Below are the code and all the weights of a small trained network. Each question names an input and a target symbol and asks about switching units off, where a switched-off unit gives its printed mean instead of its output.

import numpy as np


def w(rows, s, z=0):
    codes = np.array(rows[::2]) - 128.0
    scale = np.full(codes.shape[1], s)
    scale[-1] = z or s
    return codes * scale


def norm(h):
    return h / np.sqrt((h * h).mean(-1, keepdims=True) + 1e-5)


def f(y):
    return np.maximum(y, 0)


def softmax(a):
    e = np.exp(a - a.max(-1, keepdims=True))
    return e / e.sum(-1, keepdims=True)


def log_softmax(a):
    a = a - a.max(-1, keepdims=True)
    return a - np.log(np.exp(a).sum(-1, keepdims=True))


def net(x, mask):
    ids = ['ΔΘαμξτ'.index(c) for c in x.split()]
    T = len(ids)
    res = E[ids] + P[:T]
    r = norm(res)
    for j in range(2):
        rows = slice(4 * j, 4 * j + 4)
        q, k, v = (r @ M[0][rows].T for M in (Q, K, V))
        z = softmax(np.where(np.tri(T) > 0, q @ k.T / 4**0.5, -1e9)) @ v
        o = O[0][rows]
        res = res + np.where(mask[j], z, o[:, -1]) @ o[:, :-1]
    y = f(norm(res) @ A[0][:, :-1].T + A[0][:, -1])
    res = res + np.where(mask[2:10], y, B[0][:, -1]) @ B[0][:, :-1]
    return log_softmax(norm(res)[-1] @ U[:, :-1].T + U[:, -1])


Q, K, V, O, A, B = {}, {}, {}, {}, {}, {}
E = w([
[89,112,139,233,108,122,114,143,178,88,116,199],'Δ',
[151,157,46,166,143,101,143,91,171,159,194,47],'Θ',
[120,88,115,141,125,163,121,166,101,157,146,93],'α',
[99,122,126,130,74,138,76,209,164,112,134,209],'μ',
[166,49,147,119,101,106,95,179,162,101,124,128],'ξ',
[105,98,109,143,7,120,134,165,146,140,202,197],'τ',
],0.02)
P = w([
[124,188,172,42,150,121,156,61,236,111,116,123],'0',
[115,117,175,116,45,156,128,215,163,175,117,123],'1',
[172,63,156,196,200,147,148,85,121,162,122,177],'2',
[87,175,42,85,112,26,75,59,143,220,16,140],'3',
[125,128,129,121,110,115,221,227,189,148,162,105],'4',
[204,11,122,127,190,112,180,54,85,116,97,141],'5',
[102,142,174,134,161,72,140,109,56,243,112,189],'6',
[85,102,120,123,151,113,212,197,185,107,173,107],'7',
[135,5,54,180,133,100,159,153,120,150,145,170],'8',
[108,117,171,112,192,70,173,65,96,186,121,162],'9',
[60,95,162,99,166,173,176,133,163,106,198,62],'10',
[170,46,107,167,175,136,138,71,94,97,125,163],'11',
],0.012)
Q[0] = w([
[96,114,172,161,118,161,161,155,172,134,172,112],'head 0',
[90,135,100,95,146,180,176,112,173,78,104,89],'head 0',
[73,105,112,140,161,73,75,130,116,162,111,115],'head 0',
[110,124,107,127,119,158,133,207,148,66,169,61],'head 0',
[75,119,114,185,146,63,69,115,136,191,95,100],'head 1',
[209,167,123,116,161,129,98,91,139,82,127,157],'head 1',
[123,132,107,126,115,122,151,91,5,161,93,155],'head 1',
[142,98,79,157,136,115,105,123,127,110,178,132],'head 1',
],0.011)
K[0] = w([
[79,136,177,67,194,134,152,127,254,134,139,151],'head 0',
[161,136,162,113,129,162,51,96,197,207,121,85],'head 0',
[130,93,78,130,101,127,140,214,123,135,156,229],'head 0',
[232,215,211,93,138,209,140,71,202,134,92,137],'head 0',
[175,28,29,146,111,153,119,186,109,111,126,115],'head 1',
[96,109,88,85,225,96,80,84,63,227,140,64],'head 1',
[132,65,146,157,234,132,152,104,48,54,54,89],'head 1',
[141,81,117,129,144,146,172,83,112,135,186,182],'head 1',
],0.0086)
V[0] = w([
[159,178,152,102,192,112,180,57,115,71,142,118],'head 0',
[181,111,82,12,76,167,76,186,155,27,138,148],'head 0',
[82,16,195,64,104,161,253,147,156,119,143,118],'head 0',
[56,221,16,73,113,127,250,72,105,216,199,145],'head 0',
[98,90,86,143,135,154,141,76,169,68,155,129],'head 1',
[138,116,100,72,108,213,190,77,171,73,177,63],'head 1',
[150,107,115,169,107,134,157,138,155,254,178,139],'head 1',
[41,150,98,143,153,215,88,89,75,164,158,142],'head 1',
],0.0063)
O[0] = w([
[90,160,103,168,161,2,115,69,159,119,164,175,3],'head 0',
[199,156,82,134,132,150,122,90,46,68,171,166,149],'head 0',
[125,195,85,73,142,161,186,115,83,195,78,161,248],'head 0',
[126,116,120,144,126,120,184,63,196,221,117,197,42],'head 0',
[123,138,104,152,187,119,64,128,129,159,39,134,196],'head 1',
[140,89,117,126,76,196,142,201,142,147,18,70,64],'head 1',
[137,185,159,108,151,128,160,140,94,137,136,94,248],'head 1',
[152,133,95,169,163,238,162,118,137,184,122,216,55],'head 1',
],0.009,0.0058)
A[0] = w([
[213,46,77,163,91,194,144,138,129,42,181,115,145],'neuron 0',
[161,109,122,97,134,102,61,58,189,129,53,50,1],'neuron 1',
[124,102,112,108,220,101,31,124,89,114,127,158,110],'neuron 2',
[182,142,85,130,121,96,88,40,157,137,90,17,121],'neuron 3',
[212,41,198,44,156,97,108,146,131,124,90,68,74],'neuron 4',
[163,200,117,99,118,107,129,61,98,188,120,160,35],'neuron 5',
[190,71,119,254,159,132,119,113,112,116,98,58,205],'neuron 6',
[156,176,163,19,118,77,100,157,167,118,149,89,103],'neuron 7',
],0.0087,0.002)
B[0] = w([
[188,67,97,204,134,177,151,115,103,233,94,139,254],'neuron 0',
[143,76,128,132,161,84,139,75,152,136,123,151,151],'neuron 1',
[171,157,148,91,153,179,128,125,181,213,127,88,197],'neuron 2',
[104,112,103,203,92,185,156,197,137,138,132,111,155],'neuron 3',
[58,135,143,143,97,134,201,121,107,110,141,118,204],'neuron 4',
[16,153,70,106,72,78,180,104,89,138,103,213,178],'neuron 5',
[156,72,76,224,145,116,161,91,94,82,246,180,232],'neuron 6',
[119,155,177,136,127,124,122,78,91,65,148,145,181],'neuron 7',
],0.011,0.0062)
U = w([
[140,13,93,249,113,54,153,57,103,184,144,144,30],'Δ',
[122,107,203,127,191,30,147,72,223,207,138,162,255],'Θ',
[165,249,97,119,181,115,100,141,29,96,159,174,146],'α',
[99,124,143,143,136,225,228,230,215,205,56,93,76],'μ',
[51,157,196,174,80,72,165,193,107,66,187,67,157],'ξ',
[45,148,66,75,145,2,205,57,41,129,114,238,82],'τ',
],0.0062,0.002)

Each question gives the input, a string of symbols that net reads in full, and the target symbol t.
The units are the heads (4 rows each of Q, K, V and O) and the neurons (one row each of A and B). Each row of codes is followed by its name. A weight is (code - 128) times the scale printed after its matrix; where a second scale follows, it is the last column's (O, A, B and U).
mask holds one flag per unit, heads first, then neurons. A switched-off unit (its flag False) gives its mean, the last column of its rows in O or B, instead of its output. The means were averaged over made-up inputs and are rounded, as every weight is.
A unit's drop is (log p(t) with every unit on - log p(t) with that unit switched off) / (log p(t) with every unit on - log p(t) with every unit switched off).
The circuit of an input: a set's keep is (log p(t) with only the set's units on - log p(t) with every unit switched off) / (log p(t) with every unit on - log p(t) with every unit switched off). Starting from all 10 units, units are removed one at a time, each time the one whose removal leaves the highest keep (on an exact tie, the one counted first), for as long as the keep stays at least 0.8.
circuit, biggest first: the units of the circuit, biggest drop first
unit that matters most: the unit with the biggest drop
top k neurons: the k neurons with the biggest drops, biggest first
drop of u: that unit's drop, to one decimal
input Δ Θ Δ Δ Θ, target ξ: circuit, biggest first -> [head 0; neuron 0]
input α ξ μ τ ξ Θ α τ Δ Δ, target τ: circuit, biggest first -> [head 0; neuron 0; neuron 5]
input τ Δ Δ α, target μ: circuit, biggest first -> [neuron 3; neuron 6]
input μ Δ Δ μ τ Δ ξ τ, target Δ: circuit, biggest first -> [neuron 0; head 0]
input τ Δ τ Δ ξ τ ξ, target τ: circuit, biggest first -> [head 0; neuron 5]
input Δ α Δ μ, target α: top 3 neurons -> [neuron 7; neuron 4; neuron 5]
input τ μ Δ α Δ Δ τ τ, target μ: top neuron -> [neuron 6]
input μ Δ τ Δ Θ Δ Δ ξ, target Δ: circuit, biggest first -> [neuron 0; head 0]
input μ α Δ μ ξ τ Δ α, target Δ: circuit, biggest first -> [head 0; neuron 0]
input Δ Δ Δ μ, target α: circuit, biggest first -> [head 0; head 1; neuron 7; neuron 2]
input Δ α Δ Δ ξ, target ξ: top 2 neurons -> [neuron 4; neuron 7]
input μ Δ Δ α Δ Δ ξ Δ α Δ, target μ: circuit, biggest first -> [head 0; neuron 6]
input μ μ Δ ξ α α ξ Δ ξ Δ μ, target Δ: circuit, biggest first -> [head 0; neuron 0]
input Δ τ Δ Δ α τ Δ Δ Θ ξ, target ξ: unit that matters most -> neuron 4
input μ Δ α Δ τ μ, target μ: top 2 neurons -> [neuron 6; neuron 2]
input τ Δ τ Δ α Δ Δ Δ τ Δ Δ, target μ: circuit, biggest first -> [head 0; head 1; neuron 6]
input τ Δ Δ ξ Δ τ Θ, target τ: top 3 neurons -> [neuron 5; neuron 0; neuron 2]
input Δ Δ Δ τ α τ μ Δ Δ α, target μ: top 2 neurons -> [neuron 2; neuron 6]
input Δ Δ ξ Δ Δ τ α Δ Δ Δ α, target ξ: drop of neuron 0 -> 0.2
input μ Δ Δ τ μ τ Δ Δ μ Δ μ, target Δ: unit that matters most -> head 0
input ξ μ Θ Δ α Δ ξ Δ, target α: drop of neuron 6 -> 0.1
